[128 = 0]
[167 183 123 121 136 101 174 158 162 186 135 112 141 126 178 108 133 255
 112  76 131] | <8>
[142 181 127 142 140 109 157 155 160 180 127 114 150 126 184 105 122 185
 133  98 147] | <6>
[153 177 121 129 139  99 162 153 160 184 132 114 141 127 171 101 127 222
 120  92 136] | <8>
[155 172 119 131 141  99 162 146 151 185 132 121 127 127 178  99 129 203
 121  88 132] | <8>
[179 171 116 126 137  79 183 157 178 183 138 113 146 125 181  99 133 255
 112  66 122] | <8>
[155 181 119 132 146  94 155 148 151 191 132 121 128 126 180 101 126 189
 124  93 137] | <8>
[119 152 131 134 132 134 138 143 145 143 120 108 161 122 153 120 117 132
 140 130 172] | <8>
[119 142 134 130 125 151 127 158 144  90 124 100 187 120 143 135 110  82
 161 128 177] | <8>
[157 161 120 129 129 104 163 127 151 197 133 133 106 126 162 108 137 236
 102 103 121] | <8>
[150 167 121 133 141 101 151 145 149 179 128 114 134 128 179 106 122 197
 127 102 139] | <6>
[140 184 109 146 161  85 108 136 108 183 129 129 123 129 183  92 120  78
 131 109 159] | <6>
[145 184 122 132 139  99 169 159 152 176 130 112 142 126 177 107 129 191
 127  96 143] | <6>
[145 182 127 127 133 104 161 155 162 174 128 106 159 126 175 106 124 217
 134  88 142] | <6>
[132 164 132 130 131 119 165 157 164 143 123 103 160 122 167 116 119 200
 135 107 152] | <6>
[145 174 121 134 144 100 144 146 146 181 128 123 140 127 176  97 124 178
 125 102 148] | <6>
[124 143 127 135 141 119 123 158 131 112 121 104 174 123 172 121 110  77
 154 104 184] | <8>
[146 182 121 133 145 104 152 155 152 171 129 109 153 126 194 101 122 180
 130  96 156] | <6>
[130 159 139 124 121 139 169 152 177 132 120  92 174 121 163 131 122 219
 141 105 160] | <8>
[141 173 121 133 144  96 139 159 163 183 127 103 156 126 183 105 119 185
 139  98 151] | <6>
[152 178 114 138 152  89 132 140 131 180 130 125 129 127 175  93 124 145
 125 101 144] | <8>
[128 143 130 132 133 136 125 163 147 104 121  89 180 121 188 126 110 106
 154 125 167] | <8>
[117 137 134 131 128 142 132 161 137  89 121  97 200 120 151 133 110 119
 156 118 165] | <8>
[157 169 124 127 135  97 166 159 165 175 131 118 144 126 179 105 127 237
 122  87 133] | <8>
[131 160 123 137 146 109 122 144 126 169 122 118 145 126 173 111 118 125
 134 118 161] | <6>
[125 147 134 127 126 137 158 159 163 145 121 105 172 121 159 132 116 185
 139 113 158] | <8>
[138 165 128 131 133 131 149 150 163 133 122 100 178 121 155 131 113 131
 147 113 155] | <8>
[132 174 128 132 138 110 147 152 149 153 125 107 164 124 177 116 122 176
 139 110 160] | <6>
[152 172 125 133 144 102 149 155 148 168 130 113 139 127 189 101 115 184
 135  95 156] | <6>
[124 129 134 130 130 132 140 158 158 118 121 102 187 121 161 126 111 125
 148 123 178] | <8>
[154 183 118 137 143  92 154 151 139 200 131 121 138 131 182 100 127 199
 127  89 140] | <8>
[104 119 135 133 126 160 118 147 136  80 121 107 178 123 130 139 113  50
 155 140 169] | <8>
[146 173 128 129 139 109 157 149 162 177 126 113 148 125 172 106 124 209
 126  97 145] | <6>
[125 145 131 132 135 136 129 160 151 111 122  98 193 121 149 125 107  97
 159 125 183] | <8>
[161 166 116 129 140  87 160 151 163 179 136 126 129 127 178 100 131 218
 118  80 130] | <8>
[132 168 121 139 149 103 128 145 131 170 121 112 156 124 176 106 113  99
 138 119 159] | <8>
[ 98 131 132 131 129 165  89 164 129  27 123  99 201 126 120 142 112   1
 183 139 183] | <8>
[131 172 111 146 161  90  98 140 108 169 127 125 146 128 178  96 115  46
 144 122 165] | <6>
[161 175 125 123 131 102 187 158 178 205 133 111 148 126 179 111 133 255
 118  82 114] | <8>
[119 132 135 128 127 151 134 166 162  73 121  94 197 121 148 146 113  99
 161 124 168] | <8>
[157 170 130 121 127 113 186 161 180 178 130 104 162 125 186 113 131 255
 122  77 144] | <8>
[126 166 132 130 134 126 157 141 162 158 123 105 166 124 182 117 119 179
 136 107 153] | <6>
[125 164 129 131 136 133 136 164 154 123 123  99 184 122 178 120 107 112
 157 118 180] | <8>
[129 150 130 131 136 130 142 158 152 134 122 103 171 123 166 121 112 118
 145 116 173] | <8>
[ 99 130 140 127 119 174 102 162 146  39 122  95 200 125 113 147 113  14
 174 149 177] | <8>
[138 167 126 131 137 113 146 146 159 178 124 115 131 125 170 107 123 213
 126 101 140] | <6>
[133 172 120 138 146 104 128 145 131 170 126 124 144 127 180 106 118 126
 133 111 158] | <6>
[137 179 125 133 144 107 142 163 153 158 125 107 165 125 188 112 115 164
 144 105 164] | <6>
[150 177 125 131 135 114 163 145 158 184 130 117 141 127 177  92 125 218
 117  95 136] | <6>
[138 173 126 131 140 114 151 149 152 166 124 106 149 125 174 116 119 193
 134 103 134] | <6>
[180 168 116 128 137  84 193 149 171 198 139 122 131 123 187 101 134 255
  99  68 103] | <8>
[113 145 133 131 131 138 137 160 162 110 123  97 193 119 160 125 113  93
 152 119 178] | <8>
[124 181 125 135 138 107 145 159 153 168 125 110 166 125 175 102 117 142
 134 102 173] | <6>
[107 122 128 135 135 143 111 153 127  74 125 104 184 122 115 130 107  33
 167 132 178] | <8>
[151 185 126 125 136 107 178 156 169 181 130 105 148 126 184 112 126 244
 120  86 140] | <8>
[118 136 132 131 127 142 136 154 152 101 122 107 178 122 143 133 111 126
 150 126 169] | <8>
[153 170 124 127 136 102 171 145 173 184 131 114 141 126 179 106 128 241
 118  83 128] | <8>
[126 154 128 134 138 127 129 159 147 113 122 102 184 122 164 126 110  96
 152 120 180] | <8>
[129 167 133 129 131 127 146 160 155 143 120 103 170 122 167 121 115 198
 139 114 156] | <8>
[155 167 122 131 140 102 154 146 154 185 130 116 139 126 179 103 128 209
 120  72 142] | <8>
[139 171 123 134 145 107 142 157 145 164 124 108 149 125 180 108 116 142
 138 109 162] | <6>
[156 193 121 132 145  92 160 165 166 176 132 108 164 127 190  96 123 193
 125  79 157] | <6>
[128 164 127 132 139 101 137 164 144 134 122  94 173 123 178 121 108 112
 149 117 174] | <8>
[131 166 130 132 133 118 150 154 163 142 122 103 185 123 169 123 114 146
 142 107 154] | <8>
[132 154 129 131 135 126 141 160 166 139 122 101 173 122 175 120 113 124
 149 113 176] | <8>
[154 183 125 127 137 102 168 157 169 189 131 113 145 126 186 107 127 237
 121  91 134] | <8>
[130 153 131 130 139 124 150 161 163 143 123 105 170 122 168 117 113 156
 141 111 168] | <8>
[119 132 127 136 137 133 129 145 132 111 121 114 163 122 145 139 113  63
 142 138 170] | <8>
[141 164 129 131 137 113 153 151 156 160 126 109 151 125 177 111 120 165
 129 111 150] | <6>
